difis: [163 114 170 125 162]
Lobiv: [ 95 112 126 148 142]
Vala: [138 104 168 166 158]
dul: [163 114 170 204 169]
Mesir: [104 134 132 172 155]
vam: [123 125 153  93 156]
Nitap: [138 132  97  90 118]
zuge: [165 122 128  77 124]
present: [133 132 172 155]
no
present: [112 126 148 142]
yes
find: [163 114 170 125 162]
difis

difis: [ 76  97  97  67 191 123  66 193 119 119  82  84  57  88 103 150 100 158
 104 155]
Lobiv: [127 132 124 139 129 124 159  96 123 116 107 177 113 103 105 136 100 126
 167 146]
Mesir: [123 110  78  76  97  97  67 192 123 118  87  83  63  89 103 151 105 153
 103 153]
Vala: [123 110  78  76  97  97 139 154 123 118  87  83  63  89 103 151 105 153
 103 153]
zuge: [129 132 129 137 135 120 155 105 128 116 116 170 117 104 110 137 107 127
 161 149]
start: [ 76  97  97  67 192 123]
Mesir, 4
present: [155 105 128 115 116]
no
present: [87 83 63]
yes
start: [129 137 135 120 155 105 128 116 116 170 117]
zuge, 3
start: [ 97  97  67 192 123 118  87  83  63  89]
Mesir, 5

difis: [125 165 103 113]
Vala: [123 149 125 164]
zuge: [123 121 147 123]
Vido: [168 123 138 113]
guto: [123 147 121 113]
start: [125 165]
difis, 1
start: [125 164]
Vala, 3
present: [120 147]
no
start: [123 121 147]
zuge, 1

guto: [108 135 128 143 157 163 146]
difis: [155 108 107  75  74  82 107]
Vido: [107  75  74  80 162  82 107]
start: [107  75  74  82 107]
difis, 3
find: [155 108 107  75  74  82 107]
difis
start: [107  75  74  82]
difis, 3
present: [108 135 128]
yes
start: [107  75  74  80 162  82]
Vido, 1
present: [107  75  74  82]
yes

guto: [121  53 159 101 155 176 132 107  97 171 147 154  92 135 158  98 106  95
 204]
Lobiv: [156 184 125 153 119 128 159 148 174 116 125 133 164 129 109 165 148 146
  96]
vam: [ 75 175 168  69 143 124 127 140 153 180  99 153 190 103 140  81  94 114
  80]
Mesir: [130 113 108 144 123 111 107 124 105 106 135 109 105 134 130 132 138 140
 134]
present: [ 92 135]
yes
start: [132 107  97 171 147 154  92 135]
guto, 7

Vido: [127 123 101 150 127  84 127 128 148 166 119 129 127 118 131 128 128  90
 137 134 102 115]
Lobiv: [130 118 180  65 130 116 129 127 133 150 139 121 184 120 131 126 129 117
 121 121 152 122]
Vala: [130 125 138 130 125 130 126 141 142 127 126 129 128 135 124 138 127 120
 116 136 119 145]
dozaf: [129 123 128 137 130 106 129 129 130 172 120 128 137 118 122 129 130 125
 126 140 124 129]
Nitap: [123 123 119 110 124 104 125 131 101 142 129 128 121 124 135 130 124 156
 130 101 140 106]
kas: [127 123 101 150 127  84 127 128 148 166 119 129 127 118 131 128 128 108
 133 143 129 168]
zuge: [124 195 126 156 126 139 127 133 149 152 186 115 124 125 141 133 126 118
 100 103 114 140]
vam: [136 141 134 121 128 129 128 130 117 112 110 110 126 133 128 129 131 123
 108 121 122 129]
start: [128 129 131 123 108 121]
vam, 15
start: [129 117]
Lobiv, 17
present: [129 128]
yes
start: [131 126 129 117 121]
Lobiv, 15
start: [110 124]
Nitap, 4

Nitap: [120  92 158 121 143 126 171 128 157 111 127 124 119 130 140 135 125 115
 137 135 125 129 135 106 122 139 128 130 123 140 118 123 143 136 133 136
 110 131 141 135 148 111 122 108 132 143 130 147 110 115 133 127 108 147
 145 150 128 133 152 126 133 148 141 121]
vam: [127 135 126 125 126 129 125 137 127 119 131 130 137 136 121 125 123 116
 126 109 134 134 115 121 132 145 125 118 121 125 132 138 121 113 134 116
 132 128 113 134 118 120 136 126 132 130 129 130 131 126 132 139 134 129
 124 138 130 122 133 120 127 129 138 134]
Mesir: [139 136 136 137 127 138 122 123 134 123 143 129 128 131 118 127 134 120
 127 129 131 135 145 135 132 134 133 133 136 123 110 143 142 142 121 128
 127 140 121 134 126 134 143 134 126 125 128 123 129 144 128 129 125 123
 138 123 134 134 126 125 122 127 128 128]
Vido: [128 126 132 124 120 130 136 123 122 122 123 115 126 134 128 124 126 119
 127 132 130 126 116 126 123 145 126 136 123 122 130 131 124 119 128 126
 131 121 118 129 120 125 133 131 126 135 140 123 132 130 114 130 126 137
 124 139 143 123 124 115 143 142 125 118]
Lobiv: [126 132 143 125 118 134 138 122 118 121 124 113 124 136 129 124 125 121
 123 131 128 128 116 125 123 142 125 139 129 122 129 127 125 119 131 129
 131 126 117 127 120 124 132 133 128 135 142 119 130 130 115 129 124 139
 126 140 145 120 125 114 143 140 125 117]
kas: [206 188 128 118 149 129 150 104 169 125 146 151 139 142  89 111 127 122
 140 130 107 126 104  85 141 102 103 129 128 138 136 119 144 135 123 115
 132 118 149 118  96 115 104 118 117 147  98 128 127 108 124 141 121  90
 106 125 129 135 113 131  86 133 154 116]
guto: [125 136 132 124 127 123 123 131 130 126 137 126 132 127 118 130 133 119
 118 109 129 134 118 130 128 139 127 118 121 122 128 137 123 116 136 116
 135 131 119 141 116 120 135 122 126 125 127 125 131 128 132 134 130 127
 127 130 130 128 137 125 131 130 140 132]
zuge: [142 135 129 134 134 130 122 124 137 131 145 128 129 127 117 130 135 118
 128 126 128 137 145 140 129 131 130 132 134 119 106 150 147 138 120 122
 129 136 121 128 126 125 137 129 123 125 128 122 131 134 130 128 132 127
 133 123 132 128 131 120 119 129 133 123]
dozaf: [205 192 128 121 150 127 148  99 173 122 151 154 140 142  92 113 127 121
 138 132 108 127 107  86 142  99 106 128 125 141 133 121 148 139 121 113
 131 121 153 115  99 121 103 120 116 148  97 129 127 109 124 140 121  91
 107 127 125 135 113 133  84 133 154 114]
dul: [124  97 149 117 148 116 166 130 165 117 125 129 126 126 135 135 127 112
 147 138 132 125 131 105 124 146 128 122 108 140 121 131 144 132 128 129
 110 117 139 140 145 113 129 100 126 142 124 153 113 112 128 130 113 144
 139 145 127 139 150 123 132 153 139 122]
difis: [112 119 125 121 154 168 129 129 126 140 143 149 121 121 131 142 113 110
 124 125 131 141 141 134 139 124 141 142 115 138 128 126 138 152 120 132
 100 124 119 116 139 131 117 143 152 122 132 145 135 131 126 146 121 136
 115 124 117 134 121 154 145 117 149 101]
start: [128 139 127 118]
guto, 25
present: [142  99 106]
yes
start: [123 123]
guto, 6
start: [126 134 143]
Mesir, 41

zuge: [142 141 111 122 135 127 139 112 119 128 140 132 132 142 138 143 111 124
 139 132 123 107 122 136 103 139 114 129 139 120 146 137 125 134 133 126
 120 118 111 119 131 130 133 142 139 118 129 126 135 134 126 141 132 137
 136 112]
Vala: [ 98 125 132 161 115 131 116 124 135 108 151 109 203 110 139  93 134 147
  59 131 123 159 132 175 141 121 185 123  63 133 134  66 124 128 160 118
 140 124 154 118  87 137 118 131  89 129 141 115 112 134  85 117 129  82
 145 118]
difis: [103 121 129 146 123 121 116 124 133 116 146 109 174 121 125 108 132 131
  86 133 121 148 129 160 138 119 155 126  90 147 114  85 134 116 145 125
 126 122 147 135  99 132 116 118 103 127 136 124 123 125 112 114 133  99
 137 125]
Vido: [148 110 143 125 120 151 145 138 145 138 129 153 135 108 176  97 163 152
  90  97 128 126 142 138 136 161 187 139 114 133 134 117 112 151 132 117
 160 151 130  81 138 142 128 126 137 162 136 115 107 150  88 130  97 107
 143 139]
Lobiv: [156 113 145 115 144 153 156 131 146 149 137 159 121 115 154 107 162 146
 108 100 137 119 148 139 130 167 156 141 120 133 134 134 120 151 122 128
 143 144 109  82 156 127 130 122 156 153 142 104 118 144 107 133 100 114
 158 139]
vam: [145 111 143 126 119 149 142 139 144 136 127 150 135 109 172  99 161 151
  92 100 129 128 141 137 137 157 184 137 114 132 133 117 113 150 132 118
 159 149 131  85 137 141 128 127 134 159 135 116 108 148  90 129  99 108
 141 138]
dul: [162 135 139 113 175 158 173 111 139 156 155 161 124 125 123 125 141 143
 130 116 152 112 152 148 111 170 111 137 115 128 145 153 125 157 122 140
 120 125  78  79 171 106 140 136 172 127 154  82 133 137 124 147 113 121
 183 123]
present: [111 148]
no
find: [148 110 143 125 120 151 145 138 145 138 129 153 135 108 176  97 163 152
  90  97 128 126 142 138 136 161 187 139 114 133 134 117 112 151 132 117
 160 151 130  81 138 142 128 126 137 162 136 115 107 150  88 130  97 107
 143 139]
Vido

Lobiv: [138 131 137 124  64 126 123 129 153 128 112 149  86 136 142 141 126 107
 123 123 152 153 107 112 130 114 124 115 149 178 129 127 109 134 130 105
 128 120 133 120 122 125 117 144]
Vido: [144 108 140 114 173 126 148 134  94 132 117 120 134 108 131 121 133 162
  95 120 103  90 147 155 109 117 126 167 107 102 143 127 136 102 103 128
 139 117  95 143 143 153 116 109]
Nitap: [118 144 120 137  78 129 111 123 159 125 132 139 114 145 129 137 123  98
 152 133 153 162 109 103 142 132 128  95 149 160 116 129 118 149 147 123
 119 135 154 114 111 116 133 140]
zuge: [112 148 115 141  83 130 108 121 162 125 139 136 122 148 124 135 123  94
 161 136 153 166 109 101 146 138 130  89 149 154 113 129 120 153 153 128
 117 139 161 113 114 104 139 146]
kas: [140 117 138 119 139 126 139 132 115 130 117 128 121 119 133 127 130 142
 107 122 119 112 134 140 118 119 126 148 121 125 137 127 127 115 113 122
 134 120 110 134 130 148 118 116]
dozaf: [140 117 137 119 138 126 138 132 114 130 117 129 121 118 134 127 130 142
 107 122 119 112 134 140 118 119 126 148 121 125 137 127 127 115 113 122
 134 119 110 134 129 148 118 116]
Vala: [113 129 117 153 153 126 129 129 135 128 118 137 108 129 135 134 128 123
 120 124 136 134 121 125 125 119 126 128 135 149 131 127 120 127 124 117
 130 122 125 125 117 144 120 122]
present: [138 130]
yes
start: [113 129 120 153 153]
zuge, 31
present: [139 117]
yes
start: [125 117 144 120 122]
Vala, 40
start: [143 127 136]
Vido, 31
present: [122 133 162]
no
start: [138 132 114 130]
dozaf, 7

Mesir: [123 131 124 127 122 145 136 194 116 126 126 122 130]
Vala: [127 130 128 124 123 131 124 126 122 194 116 126 129]
zuge: [114 128 129 135 121 145 136 194 179 125 128 128 131]
present: [136 194 116 126 125]
no
start: [194 116 126 126 122]
Mesir, 8
present: [128 123]
no
start: [123 131 124 126 122]
Vala, 5

dozaf: [144 130 134 129 124 114 134 127 130]
Vala: [124 115 128 127 164 117 133 118 124]
Mesir: [185 129 128 127 164 117 133 118 126]
guto: [153 133 135 128  92 109 132 140 131]
start: [133 135 128]
guto, 2
start: [124 114]
dozaf, 5
present: [109 132]
yes
start: [115 128]
Vala, 2

vam: [121  95 131 127 132 122 116 130 121 146 119 137 124 102  94 126 125 127
 128 140 128  98 130 139 115 149 133]
Mesir: [121 124 130 123 136 131 125 120 136 119  98  96 124 110 117 121 122 140
 151 115 112 134 128 147 118 126 146]
zuge: [130 126 152 121 125 113 124 141  93 104 127 120 153 132 107 137 109 131
 139 117 119 119 122 123 127 116 147]
dozaf: [ 91 134 155 111  88 115 121 140 127 135 136 121 145 127  98 112 122 127
 155 129 116 165 150 141 147 134 136]
guto: [160 169 126 127 128 111 137 100 142 106 129 140 115 122 158 141 111 139
 145 148 108 140 112 101 124 125 125]
Lobiv: [ 91 134 155 111  88 115 121 140 127 135 136 121  96 127  98 112 122 127
 155 129 141 165 150 141 147 134 136]
difis: [136 146 129 109 122 148 146 158 128 127 118  98 124 133 126 114 121 115
 110 141 117 171  97 178 143 137 124]
Vido: [107  98 184 117 127 102 127 156 110 144 149 138 108 143 117 159 125 116
 131 113 145 132 139 105  88 123 139]
kas: [ 64 120  84  89 181 130 126 118 167 152 117 120 118 146 109  99 114 123
 135 127 129 124 175 165 116 150 108]
Nitap: [ 86 103 143 131 110 117 124 123 148 133 149 143 117 138 108 121 137 131
 129 140 127 131 134 115 121 116 151]
present: [141 111]
yes
start: [122 158 141 111 139 145]
guto, 14
present: [111 137 100]
yes
present: [127  97 112]
no
present: [131 110 117 124]
yes
start: [102  94 126]
vam, 14
start: [149 143 117 138 108]
Nitap, 11

Vido: [161 129 121 147  50 123]
vam: [166 187 124 161 138 140]
Vala: [109  50 147 121 129 125]
start: [166 187 124 161 138]
vam, 1
present: [121 130]
no
present: [161 129 121 147]
yes
start: [ 50 147 121 129]
Vala, 2
start: [ 50 123]
Vido, 5

vam: [127 124 112 129 117]
Lobiv: [144 150  96  86  64]
guto: [168  88 173  86  78]
Vala: [175 156  77  92  74]
difis: [113 117 139 146 137]
Vido: [132 125 132 128 126]
dul: [119 120 133 140 164]
zuge: [136 120 130 121 130]
kas: [132 119 137 120 121]
Nitap: [113 117 139 165 167]
present: [136 119 130 121 130]
no
start: [137 120]
kas, 3

guto: [ 58  66  84 153  86 108  65  56]
kas: [172 125  96  75  81 108  56  65]
Mesir: [110 110  92 126  78  61  58  65]
present: [ 75  81 108]
yes
start: [ 92 126  78  61  58]
Mesir, 3
start: [ 75  81 108  56  65]
kas, 4
start: [108  56  65]
kas, 6
start: [58 65]
Mesir, 7

difis: [119 124 143 107]
Mesir: [154  91 114 159]
kas: [201 154  91 115]
present: [ 91 114 159]
yes
start: [154  91 115]
kas, 2
start: [ 91 115]
kas, 3
present: [143 106]
no

Lobiv: [128 129 203 137]
vam: [128 129 200 203]
difis: [128 129 137 203]
present: [137 129]
no
start: [137 203]
difis, 3
start: [129 200]
vam, 2

kas: [ 65  82 167  91 151]
zuge: [166 142  89 187 185]
difis: [167  91  65  82 198]
vam: [ 65  82 167  91 133]
present: [185 187  89 142 166]
no
present: [ 82 167  91]
yes
find: [ 65  82 167  91 151]
kas
present: [151  91]
no

Mesir: [130 139  70 123 140 124 129 101 128 105 126 129 127 125 130 135 139 128
 124 135 131 154  94 105 129 133 128 129]
kas: [129 126 118 130 119 127 128 103 128 174 123 128 124 132 131 122 123 135
 119 133 126 129 158 118 116 129 125 128]
dul: [127 138  79 126 138 125 133 103 126 104 124 132 126 131 127 136 138 126
 130 125 128 154  94 129 132 134 127 131]
Lobiv: [127 129 130 128 122 129 129 120 130 127 128 105 139 125 128 126 135 124
 129 133 125 125 142 121 115 127 125 129]
zuge: [127 144  73 123 143 124 129 104 130  94 123 126 127 124 126 134 135 126
 127 136 131 149 101 109 129 128 128 128]
Vala: [126 141  73 124 143 125 128 104 125  95 126 128 129 125 124 133 133 129
 132 137 132 148 102 110 129 130 131 128]
Vido: [131 125 139 131 128 129 129 100 132 151 124 125 129 128 130 123 119 127
 123 131 125 137 159 116 123 127 127 131]
vam: [127 140  98 129 140 123 128  98 131  91 128 127 123 131 127 131 130 127
 129 130 129 156 100 122 116 135 125 129]
difis: [132 130 116 132 123 127 127 104 130 171 126 127 126 133 129 124 119 138
 116 134 128 129 159 119 119 128 129 126]
Nitap: [128 140  70 130 142 121 131 101 128  98 124 129 127 125 127 136 138 126
 128 137 132 149  89 109 124 127 127 132]
guto: [131 125 154 129 141 131 127 117 132 134 128 132 130 127 125 126 129 127
 123 119 129 145 147 120 125 139 128 127]
start: [132 148]
Vala, 21
present: [125 133]
yes
present: [127 129]
yes
present: [126 138 125 133]
yes
start: [128 105 126 129 127 125 130 135 139 128 124]
Mesir, 9
find: [127 129 130 128 122 129 129 120 130 127 128 105 139 125 128 126 135 124
 129 133 125 125 142 121 115 127 125 129]
Lobiv

difis: [ 87  54 157  65  79 185 155  79  89 187]
Vido: [155  79  89 186  79 185  65 155 196 180]
Nitap: [ 87  54 117  65  79 185 155  79  89 187]
present: [89 79]
no
present: [ 54 117]
yes
find: [ 87  54 157  65  79 185 155  79  89 187]
difis
present: [157  65  79 185]
yes

guto: [127 137 121 123]
Vala: [132 105 150 128]
Lobiv: [135 135 123 124]
zuge: [130 116 137 130]
difis: [135 123 135 119]
vam: [132  91 193 112]
Mesir: [128 129 127 128]
Vido: [128 129 103 128]
kas: [128 146 113 114]
dul: [131 124 129 124]
Nitap: [136 155  96  91]
dozaf: [129 124 131 129]
start: [135 135 123]
Lobiv, 1
start: [116 137 130]
zuge, 2
present: [135 122]
no
start: [129 103]
Vido, 2
start: [129 124 131]
dozaf, 1
present: [154  96]
no

